Below are the code and all the weights of a small trained network. Each question names an input and a target symbol and asks about switching units off, where a switched-off unit gives its printed mean instead of its output.

import numpy as np


def w(rows, s, z=0):
    codes = np.array(rows[::2]) - 128.0
    scale = np.full(codes.shape[1], s)
    scale[-1] = z or s
    return codes * scale


def f(y):
    return y / 2 * (1 + np.tanh(0.7978845608 * (y + 0.044715 * y**3)))


def softmax(a):
    e = np.exp(a - a.max(-1, keepdims=True))
    return e / e.sum(-1, keepdims=True)


def log_softmax(a):
    a = a - a.max(-1, keepdims=True)
    return a - np.log(np.exp(a).sum(-1, keepdims=True))


def net(x, mask):
    ids = ['βγδεζθλμξπτφω'.index(c) for c in x.split()]
    T = len(ids)
    res = E[ids] + P[:T]
    u = 0
    for l in range(2):
        r = res
        for j in range(2):
            rows = slice(2 * j, 2 * j + 2)
            q, k, v = (r @ M[l][rows].T for M in (Q, K, V))
            z = softmax(np.where(np.tri(T) > 0, q @ k.T / 2**0.5, -1e9)) @ v
            o = O[l][rows]
            res = res + np.where(mask[u + j], z, o[:, -1]) @ o[:, :-1]
        u += 2
        y = f(res @ A[l][:, :-1].T + A[l][:, -1])
        res = res + np.where(mask[u : u + 8], y, B[l][:, -1]) @ B[l][:, :-1]
        u += 8
    return log_softmax(res[-1] @ U[:, :-1].T + U[:, -1])


Q, K, V, O, A, B = {}, {}, {}, {}, {}, {}
E = w([
[3,148,110],'β',
[166,34,184],'γ',
[169,130,110],'δ',
[217,207,129],'ε',
[75,86,168],'ζ',
[114,132,55],'θ',
[137,83,185],'λ',
[140,53,176],'μ',
[153,179,80],'ξ',
[171,151,210],'π',
[134,163,225],'τ',
[129,60,166],'φ',
[227,76,98],'ω',
],0.018)
P = w([
[1,144,56],'0',
[126,214,201],'1',
[145,132,71],'2',
[99,143,141],'3',
[117,213,191],'4',
[148,126,67],'5',
[94,147,140],'6',
[118,213,190],'7',
[146,120,65],'8',
[93,143,140],'9',
[117,205,185],'10',
[147,117,65],'11',
[93,147,141],'12',
[119,192,181],'13',
],0.0094)
Q[0] = w([
[111,90,151],'0.h1',
[111,149,125],'0.h1',
[212,255,199],'0.h2',
[129,209,152],'0.h2',
],0.025)
K[0] = w([
[111,90,165],'0.h1',
[92,137,124],'0.h1',
[180,4,251],'0.h2',
[106,121,211],'0.h2',
],0.025)
V[0] = w([
[160,183,255],'0.h1',
[71,162,110],'0.h1',
[118,183,47],'0.h2',
[124,109,138],'0.h2',
],0.0048)
O[0] = w([
[156,221,154,247],'0.h1',
[80,105,150,104],'0.h1',
[51,254,53,39],'0.h2',
[159,85,155,148],'0.h2',
],0.0041,0.0011)
A[0] = w([
[192,143,37,120],'0.n1',
[40,77,16,127],'0.n2',
[159,217,136,158],'0.n3',
[32,117,250,62],'0.n4',
[34,1,140,2],'0.n5',
[192,175,223,91],'0.n6',
[65,195,98,133],'0.n7',
[134,174,75,79],'0.n8',
],0.0091,0.0071)
B[0] = w([
[218,201,132,195],'0.n1',
[202,45,55,208],'0.n2',
[89,141,218,224],'0.n3',
[248,220,55,226],'0.n4',
[240,156,254,136],'0.n5',
[100,51,85,255],'0.n6',
[34,48,156,181],'0.n7',
[144,64,116,125],'0.n8',
],0.015,0.004)
Q[1] = w([
[163,145,62],'1.h1',
[7,199,58],'1.h1',
[250,206,121],'1.h2',
[75,110,67],'1.h2',
],0.019)
K[1] = w([
[152,94,68],'1.h1',
[232,143,179],'1.h1',
[250,66,132],'1.h2',
[127,170,68],'1.h2',
],0.021)
V[1] = w([
[136,121,99],'1.h1',
[173,121,175],'1.h1',
[36,157,141],'1.h2',
[72,155,3],'1.h2',
],0.0048)
O[1] = w([
[140,131,151,156],'1.h1',
[174,91,118,113],'1.h1',
[70,232,142,2],'1.h2',
[3,124,87,66],'1.h2',
],0.0042,0.007)
A[1] = w([
[42,196,158,37],'1.n1',
[101,178,235,1],'1.n2',
[112,111,163,98],'1.n3',
[56,114,212,220],'1.n4',
[88,83,124,167],'1.n5',
[151,254,81,164],'1.n6',
[172,166,253,189],'1.n7',
[108,106,170,129],'1.n8',
],0.0095,0.0062)
B[1] = w([
[96,216,102,132],'1.n1',
[196,176,112,139],'1.n2',
[159,99,125,124],'1.n3',
[114,4,95,164],'1.n4',
[130,166,202,153],'1.n5',
[107,75,163,170],'1.n6',
[90,178,117,254],'1.n7',
[182,87,141,133],'1.n8',
],0.028,0.0099)
U = w([
[222,58,202,157],'β',
[111,165,194,225],'γ',
[94,108,132,207],'δ',
[80,116,34,155],'ε',
[188,130,103,68],'ζ',
[101,9,153,57],'θ',
[133,121,115,156],'λ',
[158,157,108,105],'μ',
[87,77,254,106],'ξ',
[75,58,98,254],'π',
[26,110,116,23],'τ',
[175,129,118,84],'φ',
[168,49,57,189],'ω',
],0.0076,0.0024)

Each question gives the input, a string of symbols that net reads in full, and the target symbol t.
The units are the heads (2 rows each of Q, K, V and O) and the neurons (one row each of A and B). Each row of codes is followed by its name. A weight is (code - 128) times the scale printed after its matrix; where a second scale follows, it is the last column's (O, A, B and U).
mask holds one flag per unit, layer by layer, with each layer's heads first. A switched-off unit (its flag False) gives its mean, the last column of its rows in O or B, instead of its output. The means were averaged over made-up inputs and are rounded, as every weight is.
A unit's drop is (log p(t) with every unit on - log p(t) with that unit switched off) / (log p(t) with every unit on - log p(t) with every unit switched off).
The circuit of an input: a set's keep is (log p(t) with only the set's units on - log p(t) with every unit switched off) / (log p(t) with every unit on - log p(t) with every unit switched off). Starting from the 12 units with the biggest drops (on a tie, the unit counted first), units are removed one at a time, each time the one whose removal leaves the highest keep (on an exact tie, the one counted first), for as long as the keep stays at least 0.8.
units of the circuit, in order: the units of the circuit, biggest drop first
k most important neurons: the k neurons with the biggest drops, biggest first
heads that matter: for each layer, one digit per head in row order, 1 if its drop is at least 0.15 and else 0, layers parted by /
input ξ γ ζ ζ ζ λ, target θ: heads that matter -> 00 / 01
input β φ ζ γ π ω, target β: units of the circuit, in order -> [1.n6, 0.n1]
input γ θ γ β ε θ θ ξ π, target θ: most important neuron -> [0.n4]
input β ω γ λ ω ω π θ ω φ γ ξ, target β: heads that matter -> 10 / 00
input β ζ θ, target ω: 3 most important neurons -> [0.n2, 1.n7, 0.n1]
input θ φ ω ω ω θ δ ε φ μ ε ε ξ, target θ: heads that matter -> 11 / 01
input ω φ ξ φ γ ω, target β: units of the circuit, in order -> [0.n1, 1.n6]
input ζ ε δ π ω ζ, target β: units of the circuit, in order -> [1.n7, 0.n5, 0.n3]
input δ τ τ ξ β τ ε γ ω ω ε π φ θ, target θ: 2 most important neurons -> [0.n4, 1.n7]
input ζ ζ ξ ω τ δ ω ω θ, target ω: 2 most important neurons -> [0.n2, 0.n1]
input γ φ δ ζ, target γ: heads that matter -> 00 / 01
input ω ξ φ μ τ π, target θ: units of the circuit, in order -> [1.n4, 0.n4, 0.n1]
input β γ λ ξ φ γ φ ε ξ φ ξ ε, target γ: heads that matter -> 00 / 00
input γ λ ξ τ ε, target ω: 4 most important neurons -> [1.n4, 0.n4, 0.n6, 0.n3]
input ω δ γ ζ ξ, target ε: 3 most important neurons -> [1.n4, 0.n3, 1.n7]
input ξ π β, target ξ: heads that matter -> 01 / 00
input ω θ μ γ μ λ β ε, target ω: 3 most important neurons -> [1.n4, 1.n2, 0.n6]
input γ ζ ε ξ, target γ: 3 most important neurons -> [0.n5, 0.n6, 0.n1]
input μ ε δ, target γ: most important neuron -> [1.n7]
input γ ω π τ γ μ δ δ π φ λ γ ξ, target γ: 2 most important neurons -> [0.n6, 0.n5]
